Below are the code and all the weights of a small trained network. Each question names an input and a class and asks about switching units off, where a switched-off unit gives its printed mean instead of its output.

import numpy as np


def w(rows, s, z=0):
    codes = np.array(rows[::2]) - 128.0
    scale = np.full(codes.shape[1], s)
    scale[-1] = z or s
    return codes * scale


def norm(h):
    return h / np.sqrt((h * h).mean(-1, keepdims=True) + 1e-5)


def f(y):
    return y / 2 * (1 + np.tanh(0.7978845608 * (y + 0.044715 * y**3)))


def log_softmax(a):
    a = a - a.max(-1, keepdims=True)
    return a - np.log(np.exp(a).sum(-1, keepdims=True))


def net(x, mask):
    res = np.array(x, float).reshape(1, 8) / 4 @ E
    u = 0
    for l in range(3):
        y = f(norm(res) @ A[l][:, :-1].T + A[l][:, -1])
        res = res + np.where(mask[u : u + 6], y, B[l][:, -1]) @ B[l][:, :-1]
        u += 6
    return log_softmax(norm(res)[-1] @ U[:, :-1].T + U[:, -1])


A, B = {}, {}
E = w([
[40,250,134,69,118,201,129,86,174],'x0',
[193,173,153,101,206,111,111,138,75],'x1',
[200,146,144,231,163,150,181,31,121],'x2',
[143,70,121,111,165,74,242,88,48],'x3',
[191,126,163,121,100,74,119,122,113],'x4',
[162,40,110,164,189,128,150,156,90],'x5',
[101,132,137,55,92,84,191,96,99],'x6',
[172,124,154,174,5,76,155,52,157],'x7',
],0.0021)
A[0] = w([
[149,110,122,29,254,105,118,170,68,6],'0.n0',
[188,45,127,226,198,130,85,156,111,27],'0.n1',
[225,113,135,142,58,64,84,135,118,54],'0.n2',
[78,49,126,78,90,121,161,147,110,47],'0.n3',
[104,150,113,81,141,160,2,190,137,25],'0.n4',
[76,50,101,82,122,76,153,188,101,115],'0.n5',
],0.0064,0.002)
B[0] = w([
[192,176,239,17,153,108,220,193,2,254],'0.n0',
[175,78,63,248,195,201,173,141,166,253],'0.n1',
[164,187,202,123,74,83,176,54,148,228],'0.n2',
[113,37,8,71,106,96,69,74,104,187],'0.n3',
[55,119,159,97,137,136,57,185,242,232],'0.n4',
[50,67,69,105,109,136,188,66,137,235],'0.n5',
],0.0045,0.0034)
A[1] = w([
[190,143,172,164,60,39,88,119,122,13],'1.n0',
[119,149,97,113,137,129,121,172,128,94],'1.n1',
[67,152,138,100,142,140,2,212,172,29],'1.n2',
[83,197,142,111,135,132,103,97,127,88],'1.n3',
[188,80,116,222,176,131,91,149,122,29],'1.n4',
[178,87,92,228,157,150,124,185,124,9],'1.n5',
],0.0084,0.0011)
B[1] = w([
[174,170,189,152,111,39,111,118,159,209],'1.n0',
[90,107,195,168,121,102,186,99,126,134],'1.n1',
[23,142,178,95,149,128,42,231,255,253],'1.n2',
[129,112,96,183,148,162,104,121,135,180],'1.n3',
[169,70,81,175,158,187,155,157,176,213],'1.n4',
[221,71,114,191,163,165,145,135,169,222],'1.n5',
],0.0084,0.0045)
A[2] = w([
[180,186,190,136,137,187,144,184,140,76],'2.n0',
[102,218,91,171,146,222,105,88,130,76],'2.n1',
[115,139,94,173,139,162,103,136,97,53],'2.n2',
[151,182,172,81,179,135,143,204,2,2],'2.n3',
[151,97,168,98,212,112,187,138,145,120],'2.n4',
[154,130,124,120,82,149,73,143,123,88],'2.n5',
],0.0086,0.0009)
B[2] = w([
[56,20,56,72,70,79,177,91,109,232],'2.n0',
[73,169,148,176,199,153,69,88,34,192],'2.n1',
[142,158,125,137,112,160,188,82,152,137],'2.n2',
[195,215,188,58,140,167,157,232,25,229],'2.n3',
[161,216,125,115,91,197,108,169,164,253],'2.n4',
[99,141,158,123,222,107,254,93,163,121],'2.n5',
],0.0072,0.0032)
U = w([
[178,193,172,38,134,168,179,216,14,148],'0',
[194,181,198,168,55,2,128,50,152,122],'1',
[240,54,83,226,168,203,178,151,171,196],'2',
[66,187,130,201,179,176,91,35,34,2],'3',
[67,41,43,63,64,81,148,59,64,37],'4',
[15,135,170,105,152,144,53,211,222,227],'5',
],0.0068,0.0012)

Each question gives the input, the list of numbers given to net, and the class t.
The units are the neurons (one row each of A and B). Each row of codes is followed by its name. A weight is (code - 128) times the scale printed after its matrix; where a second scale follows, it is the last column's (A, B and U).
mask holds one flag per neuron, layer by layer. A switched-off neuron (its flag False) gives its mean, the last column of its row in B, instead of its output. The means were averaged over made-up inputs and are rounded, as every weight is.
A unit's drop is (log p(t) with every unit on - log p(t) with that unit switched off) / (log p(t) with every unit on - log p(t) with every unit switched off).
The circuit of an input: a set's keep is (log p(t) with only the set's units on - log p(t) with every unit switched off) / (log p(t) with every unit on - log p(t) with every unit switched off). Starting from the 12 units with the biggest drops (on a tie, the unit counted first), units are removed one at a time, each time the one whose removal leaves the highest keep (on an exact tie, the one counted first), for as long as the keep stays at least 0.8.
circuit, biggest first: the units of the circuit, biggest drop first
most important unit: the unit with the biggest drop
top k neurons: the k neurons with the biggest drops, biggest first
top k neurons in layer l: the k neurons of layer l with the biggest drops, biggest first
drop of u: that unit's drop, to one decimal
input [6,-2,7,6,-2,1,3,3], class 3: most important unit -> 0.n0
input [6,1,4,8,-2,1,-3,8], class 1: circuit, biggest first -> [0.n1 0.n5 1.n0]
input [1,-5,0,-3,6,3,-3,2], class 1: circuit, biggest first -> [0.n2 1.n0]
input [8,-8,5,-8,0,5,0,7], class 3: circuit, biggest first -> [2.n1 1.n2]
input [5,8,6,-6,-2,5,8,0], class 3: top 4 neurons -> [2.n1 1.n3 0.n0 1.n0]
input [4,-6,6,4,8,7,8,1], class 1: top 3 neurons -> [0.n1 0.n0 0.n5]
input [5,-1,-7,8,-4,6,3,-2], class 0: top 2 neurons -> [0.n0 2.n3]
input [-4,-1,-7,-1,-4,0,-3,8], class 1: circuit, biggest first -> [0.n2 1.n0]
input [-6,-1,-8,7,7,-8,3,-1], class 4: top 2 neurons -> [0.n5 0.n3]
input [8,-2,7,-1,-2,7,-3,5], class 3: top 2 neurons -> [0.n1 2.n1]
input [1,-8,1,0,-8,-1,-3,3], class 3: top 4 neurons -> [0.n4 0.n1 1.n2 2.n1]
input [3,5,-7,8,-6,3,5,7], class 4: top 2 neurons -> [0.n3 0.n5]
input [8,7,8,-1,-8,-1,3,-4], class 3: top 3 neurons -> [1.n3 2.n1 0.n0]
input [-4,4,-3,1,-5,3,4,-1], class 0: circuit, biggest first -> [0.n0]
input [-4,-8,1,5,2,7,4,5], class 4: top 2 neurons in layer 0 -> [0.n5 0.n3]
input [6,6,-6,3,7,-8,3,5], class 1: top 2 neurons in layer 0 -> [0.n4 0.n0]
input [-2,-6,1,8,-7,-6,-5,-6], class 4: top 2 neurons in layer 1 -> [1.n2 1.n5]
input [4,-1,6,5,-6,0,6,-2], class 3: drop of 0.n0 -> 0.9
input [0,5,0,-8,7,4,1,4], class 1: drop of 0.n2 -> 0.6
input [8,6,-6,8,-5,5,0,6], class 0: drop of 0.n0 -> 0.1
input [-1,-1,-3,4,2,0,3,-1], class 4: circuit, biggest first -> [0.n3]
input [-5,5,-2,-6,0,1,4,-8], class 0: drop of 2.n0 -> 0.0
